How the objects are linked:
at | ~ * & $
mefi | sogo dovi mane nuvi
lufo | livi kado koze rovi
mabo | poka tapi foge vigi
bibu | nalu furu fotu sunu
foge | bazi sopi devo maba
bazi | tapi lide vugu mabo
laru | voso mosi vavi miso
boke | selu lano tege geti
zuze | bama soki velo kado
niso | lamu giso sile mora
sogo | tumi bafo togu lano
fibi | foge vugu sobu befi
paze | lefe vubu zoka muvo
nedo | mose gozo furu pepi
bina | lufo vuda zibi kuve
febe | geti boke bafo lopa
rutu | rife sapa tuzu vuma
koze | vuda pedi voso bina
zila | miso laru lamu velo
ruka | kema sile zure zupo
lipu | mefi togu fevu tege
zure | sunu bibu temo gozo
vigi | vubu poka maba paze
zatu | rutu gati zedu fotu
dovi | bafo nimu muvo sogo
befi | maba foge tero sadi
zale | zatu tuzu zomo dugi
sunu | sile nalu depi ruka
lopa | doru geti tumi zedu
mane | togu muvo nilu lipu
muvo | sogi lefe gugu togu
depi | bibu vuma dugi zure
geti | dafi selu tilo doru
pedi | zuze ruki tude vuda
rife | topu temo gati furu
nizo | tero sobu lufo tizi
nilu | zube gugu tapi fevu
sose | pebi kuve zuze sobu
pepi | giso mose nalu niso
vavi | puda nabu mose bonu
sapa | temo dugi sufe rife
ruki | soki zibi zila zuze
mora | pamo lamu kema mosi
sadi | zoka maba zoro diga
tuzu | gati sufe lopa zatu
lano | meli tumi mefi selu
zube | muvo paze diga mane
tilo | boke nuvi nimu febe
zomo | zedu lopa lano nizu
kuve | rovi lufo soki pebi
topu | zure depi sapa make
zoro | befi fibi nizo lide
noro | tizi nizo kuve vugu
gozo | ruka sunu topu mose
devo | vugu noro sose fibi
tege | nuvi mefi rega tilo
nalu | nedo make vuma sile
pebi | noro rovi bama devo
vuda | kado zuze figo lufo
sopi | lide zoro noro bazi
nizu | zale zedu selu beru
velo | ruki miso pamo pedi
zupo | nabu kema gozo vavi
beru | dugi zale dafi sapa
bafo | tilo tege sogi tumi
rega | lipu mane vubu nimu
mose | zupo ruka make giso
lide | sadi befi tizi tapi
sufe | beru nizu geti gati
bama | kuve bina ruki sose
miso | zibi voso bonu ruki
pamo | zila bonu niso tude
dugi | fotu zatu nizu temo
poka | nilu diga bazi vubu
nuvi | lano sogo lipu boke
puda | mosi mora zupo laru
fevu | mane zube poka rega
make | gozo zure rife nedo
tapi | diga sadi sopi poka
tero | fibi devo livi zoro
tude | velo zila mora figo
doru | sufe dafi febe tuzu
tumi | febe tilo dovi meli
mosi | tude pamo nabu voso
diga | gugu zoka lide nilu
livi | sobu sose vuda nizo
tizi | zoro tero rovi sopi
kema | niso pepi sunu nabu
nimu | tege lipu lefe bafo
vubu | fevu nilu mabo lefe
vuma | furu rife zatu bibu
furu | make topu rutu nalu
zoka | vigi mabo befi gugu
bonu | laru puda giso zila
giso | vavi zupo nedo lamu
nabu | mora niso ruka puda
selu | zomo meli nuvi dafi
lamu | bonu vavi pepi pamo
rovi | nizo livi bina noro
figo | pedi velo mosi koze
temo | depi fotu beru topu
togu | dovi sogi zube mefi
fotu | vuma rutu zale depi
zibi | koze figo laru soki
maba | mabo bazi fibi zoka
gati | sapa beru doru rutu
sobu | devo pebi kado tero
lefe | rega fevu vigi sogi
soki | bina koze miso bama
zedu | tuzu doru meli zale
sile | pepi nedo bibu kema
vugu | sopi tizi pebi foge
meli | lopa febe sogo zomo
kado | sose bama pedi livi
dafi | nizu zomo boke sufe
voso | figo tude puda zibi
gugu | paze vigi sadi zube
sogi | nimu rega paze dovi

The rows follow the links: the fewer symbols apart two objects are, the more alike their rows tend to be.

Each row is also shifted at random along 7 hidden directions that mean nothing.

Some objects, each with a row of numbers:
zoro:    4   -40    -6    13    -1    34   -27    -2   -25    43   -13   -10   -28    -3    36    25     0   -13    39    -3   -39   -21    -8     5   -13     2    -2    -1    -1    19    91   -16   -39   -23     0   -45   -21    -3   -11    -8    10    13    35    -3    14    28     4     4
togu:  -25    -7     8   -15    -8    13     6    16     1     1   -25    13   -27    -4    11    12   -10    31    14     5    24   -15   -14    16    -8    12     1    22    18    28     9    -6   -42    31   -33   -15    31    -6    42   -12    -3     9    -5   -18    -4     7     8   -13
ruki:   55   -27   -13    19    -9   -16   -69    22    -8    12   -16    20    21    -1    15     6   -18    -6     9    13    15   -15    14    -6   -41    -1   -25   -19    -1    44    20     8    26   -26    33   -26    53    17     2   -47    24    40     5    19     1    30    25    18
zedu:  -30   -11   -31   -10     3   -13    26    15     8   -25    14   -10    -6   -23   -19     5    11     9   -23   -13    11    -3    -9    16    -8     4     9   -17    -7    32   -37     8     9    11     5    -1    43   -21    44   -14   -10   -18   -14   -21   -10    10    13    -5
tuzu:    5    25    -9     0    14   -12     0   -15    -3   -43    16    -8     3     4   -19     0    28   -16   -32   -14     3     3   -15    24     7     0     5    16   -15   -45   -25    -6    32    -5    25    30   -26    -9   -13    16   -30   -12   -14   -19   -11   -14    27   -16
gati:   72    41    -9    -4     6   -33   -48   -26    11   -39    -5    10    31     2     8   -41   -19     3    12     6    30   -10   -17    24   -26    25     9    29   -26   -48   -76    16    22   -52    24    56    61   -55    17   -33   -25    34    -5    -3    -7   -34    56   -30
zure:   32    12     3    15    17   -18     5   -39    12    -4    10   -27     2   -19   -16   -30    21    -9    10    -7   -42   -10     4    10     3     4    18    -3   -36   -35     6    30    17   -14     7    -8   -46   -26     2    27   -12   -33     1     6    -1   -35    12   -22
lide:   47     8   -10    11    33     3   -29   -25   -14   -14    20    -7    26    23    15    19     6   -40   -20    -2     1     4    -9    14     6    -7   -19    30     3   -68   -16   -25    32    -8    25    24   -56    17   -60    29   -26   -22     6    -6    14    15    19     5
kema: -104    16    28    17   -39    19     6     5     9   -26   -40    23   -32     0     7   -21    -6    20    13    -7    19   -23    19     7    -3   -16    23    29     6    -5    26     9   -38    58   -35     7    -3     5    57     8     7    15    15    -3   -21    -5   -41   -19
beru:   -3    52    32    -6   -34    16   -25    -6   -12   -22   -39    23   -35    17    24   -27    -3    16    37     5    20   -20   -20    24   -11    14    37    63   -20   -60    29    -6   -37   -13   -17    57     4   -41    25    -8   -14    68    14   -12   -12   -56    20   -40
vuma:   77    29     7    -8    13   -42    44   -18     3    35    45   -13    12   -22   -19   -42    31     2    -8   -17   -20    15    -5   -30    30    21     2    -4   -47   -58   -41    25    45   -32     3    32   -63   -37   -49    43   -21   -28   -20    11     1   -68    18   -13
puda:    2     8    28    17    -2    -7   -28   -10    -3    23   -14     8    24    24   -15    -6    19   -17    10     2   -45    25     9   -29    36     6   -26   -53     0    13    58     5     1   -59    17   -50   -35    35   -98    -8    31    26   -12    29     4     2   -11    12
paze:   63     4   -39    12    67   -14   -63   -41    28   -74     1   -20    69    29    -9    16   -21   -35   -26    34     6     4    -7    56   -21     4   -10     1    27   -21   -65    -8    29   -12    36     7    43    10    -5   -20   -14   -30    -1    -2    25    41    44     2
miso:  -51    -6    31    -8   -44    15    60    11     0    15    -3    -6   -40   -26     2     1   -13    31    27    -9     2    -5    22   -21   -15   -29    20     3   -10    32     7    29   -23    52   -31   -21    -7     3    74    19    16   -17    -4     6   -16   -20   -52     3
tero:  119    -4    -3     4    17    -8   -13    -1   -30    45    31   -10     9     2    24    15    10   -26    12     4   -18     4    -7   -14    -8     3   -14    13   -30   -46    20    -7    35   -33    20     8   -60    -2   -63    28    -7    -2     6    14    25   -21    30    11
fibi:  -41    -5    -2     7    -5    24     3    12   -27     0     4     1     6    25    26    33     1   -26    13    -8   -10    19    -4    -3    12    -8    -8   -15     3    -2    19   -22   -28   -18    -3   -17   -12    15   -53     0    15     9     7    -1    18    28   -16    17
lefe:  -48   -10     1   -16    34    23    51   -62    21   -42    13   -55    -7   -15   -21    26    -2     1     3   -10   -40     3   -12    36     6   -17    15    -2    16    10   -30    13   -27    31   -13   -47   -22    -4    57    28   -24   -90   -11   -25    -2    19   -19   -13
bina:   42     5    12    -6   -35    -3    -3    47   -21    33     6    38   -12     2    26    -1   -18    11    -9     5    58    -4    12   -34   -20   -12   -10    41    -3   -19   -11   -14    30    29    -3    58    -1    15     3     7     5    42     7    12    -5   -17    -8    17
nuvi:    2   -21   -24    -7    27    -1   -30    10    10   -10    -7     2     2     7   -28    17    13    -3   -45    12     6     0   -13    17     9     8   -15    -8    40    31    22   -29    16     2    22    -2    20    25   -12   -21    -9     7    -4   -16    -3    33    24     5
soki:   -1    15    40     9   -50    47   -67   -11   -13   -19   -63    21   -49    12    47    -6   -46    19    56    25    27   -46     9    25   -61   -25    40    83     8   -22    72    -5   -40    24    -7    32    25    -3    99   -24     4    75    46     1   -17   -17   -10   -21
lamu:    0    25    29     3   -18    -9   -41   -38    22   -14   -37     8    30     7     7   -42   -43    16    57    12   -10     2    10    -7   -11    12     3   -20    -3    17   -25    36   -31   -57    -2   -21    67   -23    21   -49    24    36    -1    27    -6   -13    -7   -13
depi:   47   -26    10    -4   -22    -8    28    17    -5   107    -4    -3   -61   -52    10   -45    21    42    48    -8   -43   -34    -1   -33     3    33    23    -2   -42    21    91    27   -25   -17   -36   -20   -31   -54    24    10     8    16    24    11    -1   -60     5   -23
sose:   -1    -9     1     2    -3    38   -32   -39     1   -21   -12   -26   -11     5    14     9   -32   -15    15    13   -15   -14     5    21   -32   -30    29    30    17   -10    25    -9    -8    -1    22    17     9     3    57   -10    -7     5    37    -3    -3    14   -19     3
lufo:   28   -19    -8   -19    -3     4    21   -35    14     3    27   -31     1   -37     5    -8   -44    10     9    -6     4   -10    10    -8   -37   -26    13    19     0    10   -69    22    23    10    14    18    34   -22    92    -4   -18   -41    13    -2   -14     3   -21     7
dovi:   75    13    24   -19     8    -6   -23   -15    -6    24   -15    10   -12     3     8    -6     0    23    22     7     1   -10   -30     7     0    27   -12    29     0   -15    15    -3   -10   -29    -6    -3    -4   -16   -14    -8   -17    25   -11    -6    -2   -26    43   -22
lano:  -36   -25    -6   -39     4   -11    84    22     4    48    38   -16    -9   -25   -39    16    28    21   -25   -24   -25    38   -16   -39    49    16   -21   -68    11    71   -20     2    -5   -18   -13   -43     4     1   -33     1     5   -33   -38   -10    -3     5   -16    18
geti: -101   -44    -9   -25    16    24   119   -10     1    19    49   -62   -56   -42   -62    42    67     2   -51   -45   -73    19    -9    -8    51   -25    13   -49     7    51    46    -4     3    43    -5   -62   -91    22    11    58   -19   -99   -21   -35   -17    13   -46     6
tapi:  -21   -16   -15    -5     4     5    -6     7    -1    19     1    10    25     8    25     4   -30     0    17    -1    10    12    -5   -11     7    16   -21   -22    20    29   -36   -11   -34   -27   -14   -11    55    -9   -22   -32    12     7     6     3    16    35    -5    15
zale:  -78    27    16    -8    -8    11    42   -12   -14   -23    12    -9   -18    10   -20     9    40   -11   -15   -33   -23    21   -18     2    41    -3     8   -11    -9   -27     9   -10   -12   -13     0    -1   -50    -2   -44    23   -15   -10   -19   -22   -13   -14   -13   -14

From each start, follow one symbol. Which object do you reach?
Answer with the object's name.
start  140    -8    -1    12    31    -1  -110    -1   -11    21   -42    22   -20    13    15     4    15     1    -3    36     9   -46   -26    39   -29    28   -14    67    13   -35   101   -30    21    -7    22    11   -29     8   -17    -9   -22    54    23    -8     6    -9    85   -24
& -> lefe
start   77   -10   -21     8    21   -35     4    20   -11     2    59     7    31    -6   -20    20    22   -31   -84   -12    40    11    18   -26    -4   -32   -42    15    -3   -41   -62   -14   120    41    51    45   -62    51   -45    46   -25   -42   -21     2    -7    15    10    33
~ -> bama
start -147   -67   -29   -10    21    46    63   -30    30   -12     3   -55   -21   -29   -19    35   -15     8     0   -13   -51    -1     4    20    12   -21    17   -46    49    96     8     0   -65    49   -29   -81    31     6    89    -5     4   -89    17   -26    -1    76   -61    11
$ -> fevu
start   15    50    12     4   -14   -16   -24    26   -14     0   -10    39    12    34     5   -26    20    -8    -8     4    24    16   -10    -9    28    27    -1    11   -16   -56     5   -19     6   -40    -1    59    -9   -11   -84    -5     3    68    -7     8     6   -39    23   -10
* -> sapa
start   73   -26   -58    39    29   -47   -99    23    17     4   -19    18    51     0    -2   -31     3   -19    -5    28    -7   -19     9    15   -22    40   -16   -51   -10    38    23     8    28   -66    40   -16    82   -17   -32   -68    27    44    16    24    21    28    61     3
* -> topu
start  -91    25    27    -1   -25    10    14   -46    36   -53   -27    -8     6    -6    -6   -35   -44    23    32    -2     6    -4    20     8   -11   -19    27     5    10    12   -59    37   -37    19   -19    -1    54   -16    93   -17     5   -14     1     4   -25    -4   -48   -18
~ -> puda
start    1    21    14    36    21    -3   -53   -45     5   -42   -19    -5    13    20   -16   -10    31   -34   -17    -5   -29   -12     9    26    12   -12    -5    16    -4   -60    44     0    29    -1    30    -8   -78    27   -41    27   -16   -11     5     3   -11     1    11   -19
* -> mose
start   21   -29   -16   -26    27    -4    57   -11    12    20    38   -42   -29   -38   -44    11    33    12   -41   -11   -29     0   -13     1    13    -5     9    -7     4    22     5     2    32    26     8   -10   -41    -1    33    32   -28   -62   -13   -22   -11   -10     3    -2
~ -> geti
start   -5   -37   -16    11   -19    20   -14    61   -20    32    -1    26   -35     0    12    27     6    -5   -47    10    38   -20    22   -17   -16   -28    -4    36    25     9    64   -42    33    70     7    39   -29    49    13    13     5    24    32    -2    -5    28   -21    29
~ -> sose
start  -46    13    -9    10    32    35   -34   -29    12   -70   -20    -9    22    48     2    25   -14   -33   -22    26     3     7    -2    48     7   -16    12    27    46   -36     2   -37   -20    26     3    23    -5    31    -6     4    -8    -9    21    -9    15    38   -11     1
~ -> vubu
start  -98   -19   -10   -16   -13    22    37   -19     8   -21    18   -25    19    -1    -3    18   -37    -9     6   -17   -14    29    12   -16     3   -27     3   -50    25    59   -58     4   -25   -19     9   -25    62     6    31   -30    16   -26    -1    -3    -6    49   -58    28
& -> soki
start   -6     6     8    27    18   -16   -28   -37    12   -20    -3    -5    27     6   -25   -14    22   -24   -23   -12   -25     2    13     0    19    -8   -21   -15     1   -22     7    10    34   -12    28   -22   -47    25   -43    15    -7   -24    -8     8   -11    12     0    -4
$ -> lamu
start  -40     1    33   -26   -13    37    59   -12     1    21   -15   -17   -49   -12    17    10   -14    37    53     2   -19    -6   -14     7     3     4    27    22     4    15    25    10   -78    33   -62   -31   -12   -24    58    21     3   -20     4   -10     6   -25   -27   -19
~ -> mane
start   -4     1    -2    18    11   -17   -48   -70    38   -47   -23   -18    33   -19    -7   -41   -35     4    27    -2   -17   -24    11    27   -30     0     6    -8    -2    12   -51    44     0   -27    21   -27    61   -29    72   -37    -9   -24     8     5   -19    15     8   -23
& -> gozo
start  -39   -18     0     0   -16    -5    14    -8    23    -6    -7   -13    15   -19    -9   -12   -31    18    26     2   -13     5    23   -14   -16    -9     3   -50     2    73   -31    37   -17    -8    -3   -49    70    -4    57   -35    30   -14    -7    17    -9    18   -32    11
~ -> voso
start   -9    61    58     0   -26     4     8   -13   -17   -23    -7     9    22    44     0     3     1   -15    30     3   -13    43     5   -22    24   -11    -4   -20   -17   -35    -3    12   -12   -42     1   -10   -34    25   -76    12    27    31   -30    27     5   -36   -23     5
& -> puda
start  133     3    33     4   -11   -26     9    29   -20    82    14    15   -24   -16     1   -13    30    14     4     9    -5    -9    11   -48     0     3   -14    20   -38   -33    63    14    51    13    -3     4   -98    18   -47    52     6    12    -8    31     4   -65    14     4
* -> laru
start  -21   -14   -13    -4    -5    22    30     0    -3   -11    18   -21    -8    -8    15    18   -22    -7     5     1     5    -1     9     4   -22   -26    21    10     1     3   -25    -2    -6    30    -4    14    12    -3    51    10    -1   -26    18    -5     8    12   -28    14
~ -> tizi
